Below is a small trained network, with its code and all its weights. Each question gives an input and a class and asks what happens when units are switched off, that is, made to give their printed mean instead of their output.

import numpy as np


def w(rows, s, z=0):
    codes = np.array(rows[::2]) - 128.0
    scale = np.full(codes.shape[1], s)
    scale[-1] = z or s
    return codes * scale


def f(y):
    return np.maximum(y, 0)


def log_softmax(a):
    a = a - a.max(-1, keepdims=True)
    return a - np.log(np.exp(a).sum(-1, keepdims=True))


def net(x, mask):
    res = np.array(x, float).reshape(1, 5) / 4 @ E
    y = f(res @ A[0][:, :-1].T + A[0][:, -1])
    res = res + np.where(mask, y, B[0][:, -1]) @ B[0][:, :-1]
    return log_softmax(res[-1] @ U[:, :-1].T + U[:, -1])


A, B = {}, {}
E = w([
[164,179,138,133,68,152,94,29,235,241,75,194],'x0',
[151,126,98,50,187,198,112,161,131,182,105,120],'x1',
[159,157,139,113,94,170,197,116,137,114,149,133],'x2',
[225,134,2,171,152,81,168,117,50,147,153,71],'x3',
[82,197,109,55,105,10,165,139,47,199,194,182],'x4',
],0.0063)
A[0] = w([
[104,71,66,150,108,94,75,185,156,127,114,98,250],'neuron 0',
[131,146,203,118,82,219,84,62,222,171,31,113,132],'neuron 1',
[140,81,227,210,99,195,47,142,216,83,94,175,38],'neuron 2',
[125,34,147,150,154,229,167,160,106,36,158,27,213],'neuron 3',
[82,122,45,82,102,85,210,150,19,119,161,140,84],'neuron 4',
[152,151,107,143,144,116,109,166,70,117,235,129,7],'neuron 5',
[172,103,57,209,88,190,118,138,151,94,96,40,113],'neuron 6',
[18,140,208,95,117,136,149,235,132,84,137,103,216],'neuron 7',
[89,154,192,76,129,105,135,111,97,163,164,217,205],'neuron 8',
[147,151,93,102,180,70,147,150,2,152,228,80,89],'neuron 9',
[109,113,141,167,145,81,174,68,110,103,102,165,49],'neuron 10',
[163,110,61,143,138,102,151,47,112,181,97,155,19],'neuron 11',
],0.0066,0.0028)
B[0] = w([
[97,114,156,121,98,93,94,54,128,146,163,60,185],'neuron 0',
[56,114,181,9,98,131,207,107,64,66,75,186,247],'neuron 1',
[92,54,209,57,169,89,253,164,110,104,120,248,214],'neuron 2',
[111,231,112,174,122,189,85,61,139,158,231,138,247],'neuron 3',
[173,112,145,166,175,103,130,198,66,54,80,197,235],'neuron 4',
[100,42,212,148,193,90,179,173,109,95,94,167,174],'neuron 5',
[155,139,54,207,84,193,85,93,195,212,205,133,198],'neuron 6',
[127,179,46,119,33,89,19,82,199,130,224,89,230],'neuron 7',
[191,182,87,149,130,161,76,125,182,202,248,95,221],'neuron 8',
[161,94,128,158,155,168,157,224,145,65,125,166,253],'neuron 9',
[170,131,164,170,114,186,101,171,151,100,119,188,146],'neuron 10',
[96,179,125,140,60,157,85,113,146,201,161,116,169],'neuron 11',
],0.0071,0.0074)
U = w([
[101,146,99,113,70,180,111,66,191,148,135,103,250],'0',
[207,177,58,172,116,143,80,197,158,161,164,90,228],'1',
[134,16,189,83,188,144,255,252,56,44,18,89,3],'2',
],0.0061,0.0032)

Each question gives the input, the list of numbers given to net, and the class t.
The units are the neurons (one row each of A and B). Each row of codes is followed by its name. A weight is (code - 128) times the scale printed after its matrix; where a second scale follows, it is the last column's (A, B and U).
mask holds one flag per neuron, in row order. A switched-off neuron (its flag False) gives its mean, the last column of its row in B, instead of its output. The means were averaged over made-up inputs and are rounded, as every weight is.
A unit's drop is (log p(t) with every unit on - log p(t) with that unit switched off) / (log p(t) with every unit on - log p(t) with every unit switched off).
The circuit of an input: a set's keep is (log p(t) with only the set's units on - log p(t) with every unit switched off) / (log p(t) with every unit on - log p(t) with every unit switched off). Starting from all 12 units, units are removed one at a time, each time the one whose removal leaves the highest keep (on an exact tie, the one counted first), for as long as the keep stays at least 0.8.
units of the circuit, in order: the units of the circuit, biggest drop first
top k neurons: the k neurons with the biggest drops, biggest first
drop when u is switched off: that unit's drop, to one decimal
input [8,-7,-7,-7,-2], class 2: top neuron	[neuron 2]
input [-5,-8,7,-7,3], class 1: units of the circuit, in order	[neuron 1; neuron 8]
input [7,-2,5,-2,-2], class 2: units of the circuit, in order	[neuron 1; neuron 2]
input [-7,1,-7,-4,5], class 1: units of the circuit, in order	[neuron 7; neuron 1]
input [-3,-8,3,-3,8], class 1: top 2 neurons	[neuron 8; neuron 7]
input [-8,-3,8,-2,7], class 1: top 2 neurons	[neuron 7; neuron 8]
input [-5,5,8,7,1], class 2: drop when neuron 7 is switched off	0.4
input [-1,-8,8,-4,6], class 1: drop when neuron 1 is switched off	0.2
input [-5,2,0,-1,-6], class 0: drop when neuron 4 is switched off	0.2
input [-7,0,1,-5,-2], class 0: drop when neuron 1 is switched off	-0.1
